(in the rows, 128 means zero)
Here are made-up objects, facts about them, and rows of numbers that follow some of those facts. Name the object behind each unnamed row.

How the objects are related:
(<1087>, roruk, d); (<565>, roruk, c); (<1172>, roruk, a); (<656>, roruk, b)
(<61>, roruk, c); (<657>, roruk, a); (<234>, roruk, a); (<900>, roruk, c)
(<989>, roruk, b); (<496>, roruk, a); (<1058>, roruk, a); (<887>, roruk, a)
(<20>, roruk, a); (<409>, roruk, b); (<869>, roruk, a); (<591>, roruk, c)
(<676>, roruk, a); (<587>, roruk, b); (<969>, roruk, c); (<202>, roruk, b)
(<648>, roruk, a); (<154>, roruk, b); (<868>, roruk, a); (<307>, roruk, a)
(<232>, roruk, c); (<703>, roruk, c); (<481>, roruk, b); (<471>, roruk, b)
(<509>, roruk, b); (<526>, roruk, e); (<219>, roruk, e); (<1070>, roruk, a)
(<49>, roruk, b); (<958>, roruk, e); (<839>, roruk, e); (<105>, roruk, b)
(<1074>, roruk, d); (<354>, roruk, e); (<988>, roruk, d); (<1132>, roruk, a)
(<410>, roruk, c); (<776>, roruk, c); (<1054>, roruk, b); (<666>, roruk, c)
(<787>, roruk, b); (<1210>, roruk, c); (<185>, roruk, a); (<745>, roruk, b)
(<845>, roruk, b); (<412>, roruk, b); (<142>, roruk, c); (<1116>, roruk, c)
(<773>, roruk, a); (<874>, roruk, b); (<821>, roruk, a); (<56>, roruk, c)
(<145>, roruk, c); (<517>, roruk, a); (<1171>, roruk, c); (<1122>, roruk, e)
(<516>, roruk, b); (<1051>, roruk, a); (<501>, roruk, c); (<862>, roruk, a)
(<170>, roruk, d); (<735>, roruk, b); (<923>, roruk, a); (<654>, roruk, e)
(<1083>, roruk, d); (<768>, roruk, c); (<1012>, roruk, e); (<1080>, roruk, d)
(<47>, roruk, c); (<515>, roruk, e); (<1136>, roruk, e); (<135>, roruk, b)
(<438>, roruk, a); (<520>, roruk, d); (<586>, roruk, b); (<661>, roruk, a)
(<302>, roruk, a); (<667>, roruk, b); (<312>, roruk, c); (<271>, roruk, a)
(<215>, roruk, a); (<532>, roruk, c); (<785>, roruk, e); (<146>, roruk, a)
(<423>, roruk, e); (<961>, roruk, d); (<278>, roruk, b); (<535>, roruk, c)
(<925>, roruk, d); (<885>, roruk, b); (<190>, roruk, c); (<1108>, roruk, b)
(<701>, roruk, d); (<843>, roruk, a); (<802>, roruk, e); (<530>, roruk, c)
(<112>, roruk, e); (<813>, roruk, a); (<313>, roruk, b); (<62>, roruk, a)
(<777>, roruk, e); (<233>, roruk, d); (<1123>, roruk, b); (<1093>, roruk, b)
(<348>, roruk, e); (<833>, roruk, d); (<800>, roruk, a); (<446>, roruk, e)
(<656>, vuklok, <190>); (<656>, vuklok, <20>); (<656>, vuklok, <785>); (<657>, vuklok, <885>)
(<657>, vuklok, <701>); (<234>, vuklok, <515>); (<234>, vuklok, <307>); (<989>, vuklok, <61>)
(<989>, vuklok, <481>); (<591>, vuklok, <869>); (<591>, vuklok, <661>); (<591>, vuklok, <516>)
(<591>, vuklok, <535>); (<591>, vuklok, <1116>); (<676>, vuklok, <666>); (<676>, vuklok, <586>)
(<676>, vuklok, <56>); (<676>, vuklok, <565>); (<676>, vuklok, <233>); (<202>, vuklok, <354>)
(<202>, vuklok, <874>); (<648>, vuklok, <735>); (<648>, vuklok, <745>); (<648>, vuklok, <887>)
(<648>, vuklok, <535>); (<154>, vuklok, <925>); (<154>, vuklok, <496>); (<154>, vuklok, <1116>)
(<232>, vuklok, <703>); (<232>, vuklok, <509>); (<232>, vuklok, <190>); (<471>, vuklok, <1108>)
(<471>, vuklok, <923>); (<471>, vuklok, <701>); (<471>, vuklok, <843>); (<471>, vuklok, <777>)
(<526>, vuklok, <958>); (<526>, vuklok, <481>); (<219>, vuklok, <833>); (<1070>, vuklok, <787>)
(<839>, vuklok, <587>); (<839>, vuklok, <1083>); (<105>, vuklok, <1058>); (<105>, vuklok, <1083>)
(<105>, vuklok, <969>); (<1074>, vuklok, <735>); (<1074>, vuklok, <745>); (<410>, vuklok, <735>)
(<410>, vuklok, <666>); (<410>, vuklok, <409>); (<410>, vuklok, <843>); (<776>, vuklok, <1083>)
(<776>, vuklok, <530>); (<776>, vuklok, <516>); (<1054>, vuklok, <412>); (<1054>, vuklok, <170>)
(<1054>, vuklok, <509>); (<1054>, vuklok, <701>); (<1054>, vuklok, <481>); (<1054>, vuklok, <833>)
(<1054>, vuklok, <135>); (<185>, vuklok, <515>); (<185>, vuklok, <785>); (<845>, vuklok, <1210>)
(<845>, vuklok, <409>); (<142>, vuklok, <1172>); (<142>, vuklok, <874>); (<142>, vuklok, <868>)
(<773>, vuklok, <885>); (<773>, vuklok, <703>); (<773>, vuklok, <988>); (<145>, vuklok, <1132>)
(<145>, vuklok, <501>); (<145>, vuklok, <1210>); (<145>, vuklok, <868>); (<517>, vuklok, <1058>)
(<517>, vuklok, <509>); (<517>, vuklok, <1012>); (<517>, vuklok, <868>); (<768>, vuklok, <745>)
(<768>, vuklok, <1087>); (<768>, vuklok, <821>); (<1080>, vuklok, <61>); (<1080>, vuklok, <900>)
(<1136>, vuklok, <1093>); (<1136>, vuklok, <446>); (<1136>, vuklok, <565>); (<438>, vuklok, <423>)
(<438>, vuklok, <586>); (<438>, vuklok, <654>); (<438>, vuklok, <509>); (<438>, vuklok, <800>)
(<520>, vuklok, <515>); (<520>, vuklok, <565>); (<520>, vuklok, <1108>); (<520>, vuklok, <833>)
(<302>, vuklok, <802>); (<302>, vuklok, <821>); (<312>, vuklok, <925>); (<271>, vuklok, <1122>)
(<215>, vuklok, <47>); (<215>, vuklok, <923>); (<215>, vuklok, <530>); (<532>, vuklok, <703>)
(<146>, vuklok, <1132>); (<146>, vuklok, <49>); (<146>, vuklok, <1087>); (<961>, vuklok, <1171>)
(<961>, vuklok, <481>); (<961>, vuklok, <862>); (<278>, vuklok, <509>); (<112>, vuklok, <481>)
(<813>, vuklok, <667>); (<813>, vuklok, <586>); (<813>, vuklok, <925>); (<813>, vuklok, <1051>)
(<313>, vuklok, <49>); (<62>, vuklok, <745>); (<62>, vuklok, <843>); (<62>, vuklok, <1116>)
(<1123>, vuklok, <423>); (<1123>, vuklok, <1122>); (<348>, vuklok, <1058>); (<348>, vuklok, <787>)
(<348>, vuklok, <900>)

Known rows:
<735>: [170 144 119  87 140 108 119 133 128]
<185>: [154 127 122 166 171  86 123 135 117]
<785>: [182 159 139 120 163 103 140 150 103]
<170>: [182 148 123 142 163 110 162 164 109]
<1051>: [191 178 160 140 155  97 114 117 127]
<1083>: [187 188 152 115 146 107 178 142 152]
<587>: [177 178 146 124 150  98 167 136 144]
<509>: [201 191 161 116 165 102 160 161  97]
<154>: [154 142 141 169 156  83 113  96 160]
<501>: [144 158 140  70 163  57 149 149 103]
<1132>: [142 154 137  60 154  64 144 150 107]
<278>: [162 152 153 155 174  77 149 139 115]
<591>: [138 125 126 168 149  85 127  98 173]
<989>: [151 128 123 162 171  90 169 151 128]
<1122>: [187 178 163 123 157  93 137 135 120]
<777>: [178 134 112 131 153 118 140 148 130]
<701>: [194 145 115 127 156 128 151 167 113]
<145>: [103 127 135 109 170  36 139 128 117]
<135>: [184 148 125 141 163 113 154 164 111]
<1108>: [189 138 120 135 151 122 129 153 116]
<776>: [152 141 135 169 155  89 154 110 170]
<887>: [161 143 121 101 141  98 128 126 140]
<925>: [198 182 159 122 145 106 120 118 134]
<1171>: [175 148 124 132 162 100 167 163 119]
<768>: [114 106 107 120 155  65 120 121 138]
<656>: [146 127 133 167 173  73 130 131 121]
<49>: [150 155 133  68 153  75 144 150 109]

Rows to name:
[153 157 149 144 165  76 163 132 138]	<1070>
[155 124 129 175 169  86 108 118 131]	<1136>
[156 145 128  94 152  87 136 143 124]	<802>
[162 127 117 162 164 100 138 144 122]	<219>
[177 148 131 131 156 104 130 146 111]	<307>
[188 169 134 118 143 122 163 138 152]	<530>
[182 165 146 129 148 106 128 114 144]	<496>
[154 125 137 187 170  77  91 101 134]	<676>
[145 109 110 196 178  84 146 142 127]	<1054>
[149 126 115 174 156  95 143 121 155]	<215>
[187 145 122 122 149 121 145 145 134]	<923>
[155 148 163 185 176  65 111 107 124]	<438>
[175 154 129 103 137 109 137 127 148]	<535>
[165 156 149 162 155  83 116 101 144]	<312>
[205 184 175 133 159 100 111 124 118]	<586>
[179 157 134 129 146 114 153 139 141]	<47>
[185 156 130 123 156 110 152 158 113]	<885>
[180 142 117 107 143 118 125 138 130]	<843>
[146 146 124  66 150  71 134 145 113]	<1087>
[180 154 129 116 149 104 111 130 119]	<666>
[153 114 117 168 167  92 141 142 124]	<657>
[192 150 125 121 159 121 130 153 110]	<515>
[125 108 107 144 150  82 114 106 155]	<648>
[107 115 119 106 163  41 130 130 121]	<146>
[178 167 140 118 159 103 180 164 116]	<61>
[195 165 127 115 156 123 181 179 108]	<481>
[153 156 146 162 160  84 160 120 159]	<839>

Now the same objects, written a new way:
Some objects and their rows:
<348>: [152 119  90 190 152 188 118  96 113 134 112 139 102 139 115 120 172 125
 172 136 140 123 155 122 141  85 152 119  53 199 120 172 130 137 118 128]
<776>: [142 125  92 184 152 227 112 122 115 162 118  90 137 127 131 114 142 127
 122 181 127 121 131  97 140 100 101 149  51 139 105 149 137 167 123 129]
<145>: [146 126 124 179 143 174  95 102 124 158 156 115 168 128 125  67 130 124
 101 145  92 131 159  89 147 145 147 153  72 193 115 207 134 116 134 133]
<202>: [150 110 118 187 147 188 154 124 107 110 139 127 105 105 108 128 162 157
  90 149 110 124 130  99 134 134 117 134  49 218 106 161 122 180 173 127]
<1054>: [151  93  32 169 148 197 118 111 125 184 151  91 131 125  98  92 160 147
 108 137 106 133 169 123 138 115  97 107  47 194 137 174 134 148 146 122]
<112>: [153 109  50 173 158 182  96  94 128 191 139 126 141 134 101  55 170 156
 120 164 120 118 141 117 115 153 130 121  32 193 121 158 139 166 164 123]
<313>: [150 136 115 178 134 218 113 125 129 196 126 122 102 127 128  73 168 158
 110 120 111  95 151 109 136 114  98 125  64 159 134 196 102 136 177 115]
<520>: [144  95  61 181 133 229 137 123  88 131 135 101 123 128 124  88 165 157
 128 158 102 144 157 124 143 119 133 101  70 176 129 164 155  89 159 123]
<676>: [170 106 113 157 142 228 103  94 121 170 135  91 102 126 113  87 188 145
 124 162 125 152 131 100 110  87 134 144  72 184 120 142 130  71 173 116]
<302>: [148  94 108 207 134 178  93 134 109 128 117  94 147 126 109  70 162 141
 117 179 147 145 117  60 118  65 111 114  65 179 138 179 129 155 155 107]
<565>: [138  98 119 147 118 211 115 118 111 172 131  97 129 133 113  89 160 151
 142 167 137 149 133 106 136 122 133 117  73 194 140 153 131 108 171 161]
<1093>: [125 101 122 156 123 199 117 121 123 172 130 103 128 135 115  93 158 148
 141 160 138 137 128 113 139 133 135 124  63 198 143 163 127 145 163 174]
<800>: [118  96 123 153 140 183 125 128 107 181 140 104 138 135 110 108 160 149
 124 138 128 133 139 118 127 110 138 139  74 201 133 154 131 145 143 159]
<586>: [131  92 123 152 146 193 126 116 109 186 139  97 131 139 109 108 175 141
 118 141 136 139 144 121 112  90 133 156  88 191 129 142 133 114 149 144]
<20>: [114  83 110 156 145 173 110 110 131 169 139 106 127 140 123  99 146 151
 134 138 140 140 129 105 130 123 121 135  77 191 138 165 120 139 156 153]
<61>: [134  89 116 156 129 182 105 129 131 163 118 119 138 161 135 110 148 149
 136 144  97 144 156 111 121 110 139 149  70 213 157 138 126 140 138 148]
<701>: [103 117  87 147 126 180 120 129 143 157 151  91 132 127 118  94 154 139
 136 134 149 130 157 116 134 134 110 134  70 217 144 164 127 142 139 139]
<496>: [111 103 109 156 144 181 119 135 116 159 132 107 138 139 118  96 163 142
 121 152 126 128 139 124 140 119 128 139  76 194 141 166 139 147 141 166]
<1108>: [113  99 102 145 134 180 106 135 126 148 153 111 130 133 111  95 154 156
 138 157 119 130 152 116 136 119 134 133  81 190 134 154 132 129 143 147]
<885>: [112 126 107 162 127 183 139 126 126 169 139 103 147 138 142 104 173 134
 133 129 163 126 147 103 130 137 106 134  68 215 144 162 132 129 151 159]
<874>: [127  97 133 164 140 163 137 137 114 137 146 126 120 124 110 129 148 151
 104 155 128 130 135 102 134 146 121 133  74 217 109 151 124 164 168 153]
<481>: [130 100  76 157 145 163  97 111 123 204 135 128 151 141 101  63 161 159
 122 157 132 122 139 120 116 153 133 123  50 198 130 153 139 161 164 149]
<667>: [113  93 116 161 141 181 113 125 111 170 138 106 125 142 114  96 161 139
 119 147 128 131 143 119 128 106 120 146  83 195 135 155 126 129 149 155]
<925>: [112  84 109 164 155 179 109 137 119 138 128 102 115 150 115  76 180 122
 109 158 120 120 153 133 146  84 107 154  78 202 153 160 119 149 159 170]
<47>: [116 110 106 153 137 188 117 126 115 168 142 109 137 131 121 104 152 144
 131 160 142 127 153 113 115 108 141 132  77 179 138 152 119 156 147 170]
<1171>: [116 105 112 157 137 180 112 122 115 172 139 112 139 134 115  95 166 149
 131 149 135 130 142 113 132 124 132 130  71 193 127 157 133 152 158 157]
<900>: [128 101 119 165 131 174 114 124 118 149 113 128 132 152 130 117 150 142
 151 137 121 139 159 121 127 107 148 138  71 211 146 144 126 132 138 149]

Rows to name:
[130  81 120 188 138 201 126 109 108 128 148 120 170 138 122  65 189 145
 123 146 142 143 124  85 123  81 128 129  53 167 134 187 121 193 158  97]	<768>
[111 101  95 136 153 186 125 140 119 152 117 117 150 125 125 102 177 151
 120 138 120 129 134 122 140 124 129 138  81 189 133 168 149 161 123 162]	<1116>
[114 117  63 196 127 180 110 117 146 144 127  92 141 113 129 100 181 150
 121 190  99 142 125 128 137 117 137 148  39 190 113 186 121 116 160 137]	<271>
[134  98 130 160 135 150  87 127 140 158 167 114 154 126 123 102 133 132
 125 155 111 134 151 100 141 139 130 135  96 208 112 170 134 125 158 154]	<868>
[106 123 108 161 145 172 113 136 114 178 129 115 116 134 116  81 148 144
  95 133 132 158 146 106 138 101 145 144  67 196 135 158 137 131 159 165]	<409>
[173 104  69 174 151 198 114 128 140 187 177  98 123 127  89 115 163 142
 106 133  96 143 143 110 148  59 113 137  53 183 150 189 152 158 145 151]	<278>
[135  74  54 170 152 206 145 112  86 148 116 101 132 131 132 104 174 149
 104 146  95 144 176 115 144  98  98  89  64 170 113 159 125 117 145 116]	<219>
[109  68  87 150 141 184 137 124  94 165 121 104 144 140 124 112 158 158
 118 144 110 145 173 126 148 102  99  92  83 175 119 153 117 121 144 146]	<833>
[125  80  83 174 148 222 136 105 142 158 155 145 126 144 130 115 203 113
  96 138 142 156 145  95 137 134 137 165  62 141 121 164 140 153 194 122]	<648>
[163 104 100 180 143 204 118 116 135 127 101 129 124 163 143 109 155 143
 146 135  77 147 168 111 113  95 148 150  53 215 156 141 127 132 123 115]	<1080>
[163 128  81 177 147 173 158 124 122 126 158 135 153 154 139  98 191 162
 122 173 106 141 131  58 129 103 114 141  44 159 120 161 141 118 134 167]	<532>
[148  99  91 154 138 177 115 139 136 206 168  97 132 134  87 120 149 146
 118 130 108 143 148 116 147  71 116 139  70 192 151 177 142 155 154 171]	<509>
[129 113 112 171 141 163  96 116 120 159 137 125 133 137 137 104 168 144
 157 136 141 135 146 126 143  89 127 107  85 202 116 158 144 143 162 166]	<1058>
[163 101 119 185 146 167 118 121 141 103 166 127 127 109 113 113 151 137
 104 161  96 123 144  85 141 150 119 142  77 216  91 177 132 139 164 127]	<142>
[115 107 116 167 135 177 115 125 116 161 137 115 138 145 130  97 159 149
 138 139 133 137 144 122 138 102 126 125  77 191 121 148 142 144 163 159]	<969>
[106 106 117 156 132 180 102 130 126 164 143 100 139 154  97  92 142 149
 132 158 119 136 132 110 149 125 109 149  64 178 121 154 139 144 144 144]	<587>
[127 141  63 178 132 201 146 110 143 142 151  87 137 122 147  92 180 127
 135 127 159 123 154 101 124 138  97 136  55 224 146 177 131 129 143 119]	<657>
[116 124  80 156 155 203  98 122 145 140 155 128  94 129 111  74 177 140
  87 136 114 166 148  91 127  99 160 167  58 166 115 146 147 109 180 114]	<410>
[120 103 128 163 140 177 135 132 110 152 133 119 119 128 110 110 158 158
 109 139 128 134 134 111 130 124 125 131  68 211 127 157 122 171 164 163]	<354>
[113 103 124 160 135 175 109 122 116 175 149 113 153 140 118  91 148 142
 128 149 122 135 147 113 138 130 139 141  80 190 133 166 129 129 140 159]	<501>
[113  84  84 171 148 219 132 104 136 127 171 146 126 150 124  94 207 117
 103 136 134 161 145 100 136 128 146 168  54 146 118 163 133 159 195 112]	<1074>

